Here is a tiny trained network, its code and every weight. The questions are about switching its units off for an input and a class, where a switched-off unit gives its printed mean instead of its output.

import numpy as np


def w(rows, s, z=0):
    codes = np.array(rows[::2]) - 128.0
    scale = np.full(codes.shape[1], s)
    scale[-1] = z or s
    return codes * scale


def norm(h):
    return h / np.sqrt((h * h).mean(-1, keepdims=True) + 1e-5)


def f(y):
    return np.maximum(y, 0)


def log_softmax(a):
    a = a - a.max(-1, keepdims=True)
    return a - np.log(np.exp(a).sum(-1, keepdims=True))


def net(x, mask):
    res = np.array(x, float).reshape(1, 6) / 4 @ E
    u = 0
    for l in range(4):
        y = f(norm(res) @ A[l][:, :-1].T + A[l][:, -1])
        res = res + np.where(mask[u : u + 6], y, B[l][:, -1]) @ B[l][:, :-1]
        u += 6
    return log_softmax(norm(res)[-1] @ U[:, :-1].T + U[:, -1])


A, B = {}, {}
E = w([
[42,74,106,36,49,123],'x0',
[103,221,203,137,75,43],'x1',
[9,77,119,198,192,25],'x2',
[56,219,59,69,206,207],'x3',
[129,126,126,129,136,129],'x4',
[56,102,230,215,113,254],'x5',
],0.0077)
A[0] = w([
[108,105,192,138,136,214,59],'0.n1',
[195,128,139,165,235,159,68],'0.n2',
[128,236,223,87,75,116,127],'0.n3',
[190,199,176,66,79,194,40],'0.n4',
[92,228,220,81,100,80,2],'0.n5',
[1,181,64,43,79,164,119],'0.n6',
],0.0098,0.0079)
B[0] = w([
[79,218,99,113,29,153,177],'0.n1',
[138,189,73,178,70,113,182],'0.n2',
[155,125,52,160,81,138,227],'0.n3',
[170,134,76,75,149,112,192],'0.n4',
[171,62,6,251,60,40,164],'0.n5',
[236,126,212,204,198,126,255],'0.n6',
],0.011,0.006)
A[1] = w([
[171,103,119,174,54,92,3],'1.n1',
[103,235,86,157,211,156,59],'1.n2',
[175,2,200,104,94,61,69],'1.n3',
[158,33,249,75,54,92,153],'1.n4',
[208,119,80,38,186,24,110],'1.n5',
[165,51,18,105,171,251,70],'1.n6',
],0.0096,0.0061)
B[1] = w([
[216,151,130,176,133,129,179],'1.n1',
[168,88,198,127,211,88,197],'1.n2',
[134,97,176,149,192,162,199],'1.n3',
[182,115,118,119,252,182,212],'1.n4',
[34,234,148,77,69,194,253],'1.n5',
[170,63,48,185,25,83,220],'1.n6',
],0.011,0.0064)
A[2] = w([
[116,49,232,22,104,156,195],'2.n1',
[213,197,128,135,191,132,152],'2.n2',
[165,41,127,47,130,163,88],'2.n3',
[94,42,32,158,116,158,3],'2.n4',
[201,55,199,100,72,108,36],'2.n5',
[131,170,114,9,147,55,44],'2.n6',
],0.011,0.0052)
B[2] = w([
[123,252,123,171,200,198,157],'2.n1',
[191,103,204,185,161,175,254],'2.n2',
[182,144,58,210,81,124,158],'2.n3',
[134,142,65,207,114,57,158],'2.n4',
[135,48,109,153,232,217,147],'2.n5',
[101,211,134,109,120,197,150],'2.n6',
],0.012,0.0093)
A[3] = w([
[144,113,180,101,51,215,126],'3.n1',
[62,123,200,85,223,40,128],'3.n2',
[9,99,117,141,134,138,84],'3.n3',
[102,88,194,182,79,177,252],'3.n4',
[39,87,136,109,219,67,111],'3.n5',
[165,72,150,58,191,185,10],'3.n6',
],0.013,0.0037)
B[3] = w([
[155,151,96,54,165,140,200],'3.n1',
[71,85,5,114,172,101,165],'3.n2',
[86,121,128,49,115,78,143],'3.n3',
[83,229,109,79,108,141,254],'3.n4',
[105,88,81,45,192,52,153],'3.n5',
[120,88,83,232,135,194,160],'3.n6',
],0.013,0.0083)
U = w([
[129,168,131,185,150,137,158],'0',
[166,112,180,154,204,157,110],'1',
[114,161,89,151,107,110,183],'2',
[37,223,107,46,50,152,80],'3',
[144,101,51,220,6,23,103],'4',
[141,102,70,51,108,76,210],'5',
[163,94,245,55,121,72,2],'6',
],0.013,0.011)

Each question gives the input, the list of numbers given to net, and the class t.
The units are the neurons (one row each of A and B). Each row of codes is followed by its name. A weight is (code - 128) times the scale printed after its matrix; where a second scale follows, it is the last column's (A, B and U).
mask holds one flag per neuron, layer by layer. A switched-off neuron (its flag False) gives its mean, the last column of its row in B, instead of its output. The means were averaged over made-up inputs and are rounded, as every weight is.
A unit's drop is (log p(t) with every unit on - log p(t) with that unit switched off) / (log p(t) with every unit on - log p(t) with every unit switched off).
The circuit of an input: a set's keep is (log p(t) with only the set's units on - log p(t) with every unit switched off) / (log p(t) with every unit on - log p(t) with every unit switched off). Starting from the 12 units with the biggest drops (on a tie, the unit counted first), units are removed one at a time, each time the one whose removal leaves the highest keep (on an exact tie, the one counted first), for as long as the keep stays at least 0.8.
units of the circuit, in order: the units of the circuit, biggest drop first
unit that matters most: the unit with the biggest drop
k most important neurons: the k neurons with the biggest drops, biggest first
top k neurons in layer l: the k neurons of layer l with the biggest drops, biggest first
input [-3,-8,5,-1,0,7], class 4: units of the circuit, in order => (2.n4 0.n6 1.n6)
input [-3,3,1,-3,-4,-7], class 3: units of the circuit, in order => (1.n5 0.n6)
input [0,5,-2,-4,3,4], class 4: unit that matters most => 0.n3
input [-6,-8,8,5,0,-6], class 4: units of the circuit, in order => (1.n6 2.n4)
input [-1,6,-4,5,-4,4], class 4: units of the circuit, in order => (0.n5 0.n3)
input [-6,-6,7,-6,3,8], class 3: 2 most important neurons => (3.n4 1.n6)
input [-4,-4,-1,8,7,-3], class 1: units of the circuit, in order => (1.n2 2.n2)
input [6,2,8,4,4,-2], class 5: 3 most important neurons => (3.n2 3.n5 1.n4)
input [-1,-3,1,6,-1,7], class 3: top 2 neurons in layer 0 => (0.n1 0.n4)
input [-2,-6,-3,0,1,-8], class 3: units of the circuit, in order => (1.n5 0.n6)
input [1,-5,4,6,-3,-2], class 1: units of the circuit, in order => (0.n6 2.n2)
input [-1,7,5,4,0,1], class 4: 2 most important neurons => (0.n5 1.n4)
input [3,-5,5,8,3,-8], class 1: 2 most important neurons => (0.n6 1.n2)
input [-3,-3,4,5,3,-3], class 1: unit that matters most => 2.n2
input [0,0,-8,-4,-2,5], class 5: units of the circuit, in order => (0.n6 0.n4 3.n1)
input [2,5,4,-7,4,6], class 1: 2 most important neurons => (1.n4 1.n5)
input [-1,-1,7,8,4,-6], class 1: 2 most important neurons => (0.n6 2.n2)
input [2,-6,3,2,7,8], class 3: 2 most important neurons => (0.n1 0.n3)
input [0,8,5,-6,-7,8], class 3: top 2 neurons in layer 0 => (0.n6 0.n4)
input [1,6,-1,5,4,0], class 4: units of the circuit, in order => (0.n5)
input [-5,-2,-6,-1,2,-7], class 3: 2 most important neurons => (1.n5 0.n6)
input [6,-7,1,1,-3,-3], class 4: 2 most important neurons => (1.n6 2.n4)
input [-1,-8,-4,-2,-3,4], class 4: top 2 neurons in layer 1 => (1.n6 1.n5)
